Below is a small trained network, with its code and all its weights. Each question gives an input and a class and asks what happens when units are switched off, that is, made to give their printed mean instead of their output.

import numpy as np


def w(rows, s, z=0):
    codes = np.array(rows[::2]) - 128.0
    scale = np.full(codes.shape[1], s)
    scale[-1] = z or s
    return codes * scale


def f(y):
    return y / 2 * (1 + np.tanh(0.7978845608 * (y + 0.044715 * y**3)))


def log_softmax(a):
    a = a - a.max(-1, keepdims=True)
    return a - np.log(np.exp(a).sum(-1, keepdims=True))


def net(x, mask):
    res = np.array(x, float).reshape(1, 5) / 4 @ E
    y = f(res @ A[0][:, :-1].T + A[0][:, -1])
    res = res + np.where(mask, y, B[0][:, -1]) @ B[0][:, :-1]
    return log_softmax(res[-1] @ U[:, :-1].T + U[:, -1])


A, B = {}, {}
E = w([
[76,52,146,45,168,138,184,1],'x0',
[55,137,180,52,219,118,25,217],'x1',
[155,119,244,73,89,244,184,193],'x2',
[145,29,9,98,158,157,168,222],'x3',
[116,133,120,137,130,139,135,125],'x4',
],0.0058)
A[0] = w([
[150,122,198,97,101,205,171,169,69],'N1',
[145,63,33,99,146,176,166,201,96],'N2',
[111,135,44,162,178,21,91,87,108],'N3',
[180,175,113,183,97,109,89,226,127],'N4',
[185,161,92,184,88,137,73,234,159],'N5',
[106,238,254,159,75,101,76,38,133],'N6',
[61,148,186,72,205,98,30,170,83],'N7',
[154,126,188,92,87,205,157,160,103],'N8',
[69,78,131,48,160,152,167,67,136],'N9',
[56,122,176,81,232,100,61,187,71],'N10',
[188,180,124,182,86,130,64,210,48],'N11',
[218,100,117,182,72,95,211,74,92],'N12',
[189,136,102,175,42,132,194,60,91],'N13',
[106,136,41,159,168,36,92,79,120],'N14',
[106,138,113,143,137,142,119,155,253],'N15',
[61,20,124,44,194,131,182,44,157],'N16',
[163,113,204,94,102,193,173,165,110],'N17',
],0.006,0.0048)
B[0] = w([
[41,103,141,203,80,125,76,159,166],'N1',
[126,46,102,150,196,85,174,161,187],'N2',
[79,77,178,186,84,159,80,174,205],'N3',
[149,159,172,155,164,170,136,53,189],'N4',
[174,143,175,156,166,154,138,61,209],'N5',
[152,1,54,135,217,103,215,203,252],'N6',
[165,139,48,80,81,234,147,152,195],'N7',
[56,88,165,181,93,105,78,167,173],'N8',
[146,129,155,156,134,152,128,96,202],'N9',
[164,171,55,89,54,229,128,153,190],'N10',
[104,153,137,178,165,194,160,65,162],'N11',
[147,161,81,91,71,207,116,164,194],'N12',
[147,137,76,87,74,199,136,165,198],'N13',
[85,69,182,188,80,150,80,173,206],'N14',
[182,112,152,121,131,124,120,127,204],'N15',
[176,160,183,170,159,185,127,65,254],'N16',
[98,104,154,159,106,126,93,146,181],'N17',
],0.0085,0.0056)
U = w([
[147,173,35,72,33,201,118,168,99],'0',
[19,97,192,191,68,113,44,175,103],'1',
[161,130,144,120,144,111,121,131,252],'2',
[136,58,71,132,238,95,205,182,100],'3',
[160,190,198,154,183,162,127,23,94],'4',
[121,210,149,59,130,7,114,132,159],'5',
[29,215,105,57,106,36,120,116,56],'6',
[53,239,102,73,101,2,116,119,64],'7',
],0.0088,0.011)

Each question gives the input, the list of numbers given to net, and the class t.
The units are the neurons (one row each of A and B). Each row of codes is followed by its name. A weight is (code - 128) times the scale printed after its matrix; where a second scale follows, it is the last column's (A, B and U).
mask holds one flag per neuron, in row order. A switched-off neuron (its flag False) gives its mean, the last column of its row in B, instead of its output. The means were averaged over made-up inputs and are rounded, as every weight is.
A unit's drop is (log p(t) with every unit on - log p(t) with that unit switched off) / (log p(t) with every unit on - log p(t) with every unit switched off).
The circuit of an input: a set's keep is (log p(t) with only the set's units on - log p(t) with every unit switched off) / (log p(t) with every unit on - log p(t) with every unit switched off). Starting from the 12 units with the biggest drops (on a tie, the unit counted first), units are removed one at a time, each time the one whose removal leaves the highest keep (on an exact tie, the one counted first), for as long as the keep stays at least 0.8.
circuit, biggest first: the units of the circuit, biggest drop first
most important unit: the unit with the biggest drop
k most important neurons: the k neurons with the biggest drops, biggest first
drop of u: that unit's drop, to one decimal
input [0,3,8,8,3], class 1: circuit, biggest first -> N1, N8
input [-6,7,2,0,2], class 0: most important neuron -> N7
input [-8,-6,-5,-5,4], class 4: 2 most important neurons -> N4, N5
input [7,-6,6,6,6], class 4: 3 most important neurons -> N16, N6, N9
input [-7,-5,-5,-4,-3], class 4: 2 most important neurons -> N4, N5
input [4,6,4,4,6], class 0: 4 most important neurons -> N10, N7, N6, N5
input [-6,6,8,5,-6], class 1: 3 most important neurons -> N1, N8, N17
input [-7,3,3,-8,4], class 3: 2 most important neurons -> N6, N16
input [-1,-7,-7,2,-4], class 0: 3 most important neurons -> N12, N13, N8
input [-4,-1,5,0,-4], class 1: circuit, biggest first -> N8, N1
input [-8,7,-5,1,-7], class 4: circuit, biggest first -> N5, N4
input [5,-5,-8,3,-8], class 1: circuit, biggest first -> N14, N3
input [-1,-7,8,-7,-4], class 1: 4 most important neurons -> N8, N1, N17, N7
input [8,7,-1,2,-6], class 4: 2 most important neurons -> N16, N9
input [8,6,7,7,-4], class 4: most important unit -> N16
input [0,8,5,-5,6], class 0: 2 most important neurons -> N7, N10
input [8,-1,-1,4,7], class 4: 2 most important neurons -> N16, N6
input [-7,1,6,-5,-5], class 4: 2 most important neurons -> N4, N5
input [0,3,-4,3,0], class 1: 2 most important neurons -> N6, N3
input [-5,8,-8,7,-6], class 0: circuit, biggest first -> N10
input [-3,0,-7,2,-1], class 1: drop of N3 -> 0.2
input [2,-5,-6,-7,6], class 3: drop of N8 -> 0.1
input [0,7,5,3,-4], class 0: drop of N10 -> 0.4
input [8,-3,-5,5,-4], class 4: drop of N6 -> 0.3
